x =
[[-1.78 -0.98 -0.67 -0.34 -0.72]
 [-0.02 -0.03 -0.02 -0.03 -0.02]
 [ 0.34 -0.60 -0.11 -0.83 -0.07]
 [-1.58 -1.49 -0.54 -1.06 -1.38]
 [ 0.84 -5.51 -0.41 -4.53 -1.37]
 [ 1.78 -3.90  3.77 -5.44  2.66]
 [-0.08 -0.05 -0.03 -0.08 -0.05]]
x[0,0]: -1.78
x[2,1]: -0.60
x[1,3]: -0.03
x[0,1]: -0.98
x[4]: [0.84, -5.51, -0.41, -4.53, -1.37]
x[3,4]: -1.38
x[6,4]: -0.05
x[3,1]: -1.49
x[3]: [-1.58, -1.49, -0.54, -1.06, -1.38]
x[2,3]: -0.83
x[5,1]: -3.90
x[1,4]: -0.02
x[2,4]: -0.07
x[6]: [-0.08, -0.05, -0.03, -0.08, -0.05]
x[4,1]: -5.51
x[4,0]: 0.84
x[2]: [0.34, -0.60, -0.11, -0.83, -0.07]
x[6,0]: -0.08
x[0,2]: -0.67
x[6,3]: -0.08
x[3,2]: -0.54
x[6,2]: -0.03
x[:, 3]: [-0.34, -0.03, -0.83, -1.06, -4.53, -5.44, -0.08]
x[1,2]: -0.02
x[:, 2]: [-0.67, -0.02, -0.11, -0.54, -0.41, 3.77, -0.03]
x[:, 4]: [-0.72, -0.02, -0.07, -1.38, -1.37, 2.66, -0.05]

a = [[-0.08, -1.24, -1.38, 4.22, -2.38, -0.18, -0.07, -2.09, 1.08, 0.19, -0.51, -1.08], [0.81, -2.57, -0.91, -6.32, -0.08, -0.05, 0.67, 1.65, -0.49, 0.15, 0.00, -0.60], [-0.16, -0.98, -1.36, 3.93, -2.69, -0.20, -0.13, -2.11, 1.14, 0.18, -0.48, -1.00], [0.22, -1.62, -0.15, 2.02, -1.56, -0.30, -0.15, -2.64, 0.66, -0.21, -0.77, -0.67], [1.20, -0.64, -0.87, 4.60, 6.13, 0.54, -2.79, 2.44, 0.21, -2.32, -4.68, 0.97], [0.82, -2.83, -0.97, -6.54, 0.46, 0.02, 0.77, 1.52, -0.47, 0.11, -0.20, -0.43], [1.49, 2.06, 0.21, -4.65, 4.87, -0.64, 2.14, 4.12, 0.33, -0.15, 1.99, -0.26], [-0.16, -1.86, -0.25, -4.10, 0.48, -0.09, 0.17, 1.97, -0.55, 0.09, 1.18, -0.41], [2.12, 0.68, -0.09, -4.32, 3.26, -0.49, 0.57, 2.41, 0.35, -0.23, 3.48, 1.07]]
Indices start at 0.
row 0 col 0 = -0.08
row 5 col 10 = -0.20
row 5 col 8 = -0.47
row 8 col 1 = 0.68
row 1 col 6 = 0.67
row 2 col 7 = -2.11
row 7 col 5 = -0.09
row 5 col 6 = 0.77
row 6 col 3 = -4.65
row 4 col 2 = -0.87
row 7 col 10 = 1.18
row 4 col 1 = -0.64
row 1 col 4 = -0.08
row 2 col 6 = -0.13
row 5 col 7 = 1.52
row 1 col 5 = -0.05
row 2 col 3 = 3.93
row 1 col 7 = 1.65
row 0 col 4 = -2.38
row 7 col 1 = -1.86
row 4 col 8 = 0.21
row 4 col 3 = 4.60
row 2 col 2 = -1.36
row 2 col 1 = -0.98
row 2 col 0 = -0.16
row 4 col 11 = 0.97
row 3 col 11 = -0.67
row 5 col 5 = 0.02
row 7 col 2 = -0.25
row 6 col 11 = -0.26

grid = [116 860 695 503 595 343 624 432  34 377 318 420 380 287]
grid[0]	116
grid[3]	503
grid[13]	287
grid[10]	318
grid[11]	420

X = ((6.14, -6.90, 1.29, -6.28, 0.03), (5.70, -6.26, 1.13, -6.59, 1.01), (5.55, -6.02, 0.95, -6.65, 1.39), (6.16, -7.02, 1.32, -6.30, -0.19), (6.10, -6.74, 1.27, -6.32, 0.15), (5.60, -6.16, 1.05, -6.60, 1.23), (5.89, -6.63, 1.18, -6.50, 0.49), (5.85, -6.53, 1.19, -6.46, 0.64), (5.78, -6.37, 1.12, -6.50, 0.84), (6.01, -6.69, 1.22, -6.44, 0.28))
X[0][0] => 6.14
X[1][0] => 5.70
X[2] => [5.55, -6.02, 0.95, -6.65, 1.39]
X[0][1] => -6.90
X[6][2] => 1.18
X[1][4] => 1.01
X[6][1] => -6.63
X[:, 4] => [0.03, 1.01, 1.39, -0.19, 0.15, 1.23, 0.49, 0.64, 0.84, 0.28]
X[4] => [6.10, -6.74, 1.27, -6.32, 0.15]
X[7][3] => -6.46
X[5][0] => 5.60
X[1][2] => 1.13
X[2][3] => -6.65
X[8][4] => 0.84
X[2][2] => 0.95
X[9] => [6.01, -6.69, 1.22, -6.44, 0.28]
X[3][1] => -7.02
X[0] => [6.14, -6.90, 1.29, -6.28, 0.03]
X[5][4] => 1.23
X[4][0] => 6.10
X[3] => [6.16, -7.02, 1.32, -6.30, -0.19]
X[4][3] => -6.32
X[:, 0] => [6.14, 5.70, 5.55, 6.16, 6.10, 5.60, 5.89, 5.85, 5.78, 6.01]
X[6][3] => -6.50
X[0][3] => -6.28
X[5][3] => -6.60
X[:, 3] => [-6.28, -6.59, -6.65, -6.30, -6.32, -6.60, -6.50, -6.46, -6.50, -6.44]
X[7][2] => 1.19
X[5] => [5.60, -6.16, 1.05, -6.60, 1.23]
X[7] => [5.85, -6.53, 1.19, -6.46, 0.64]
X[6] => [5.89, -6.63, 1.18, -6.50, 0.49]
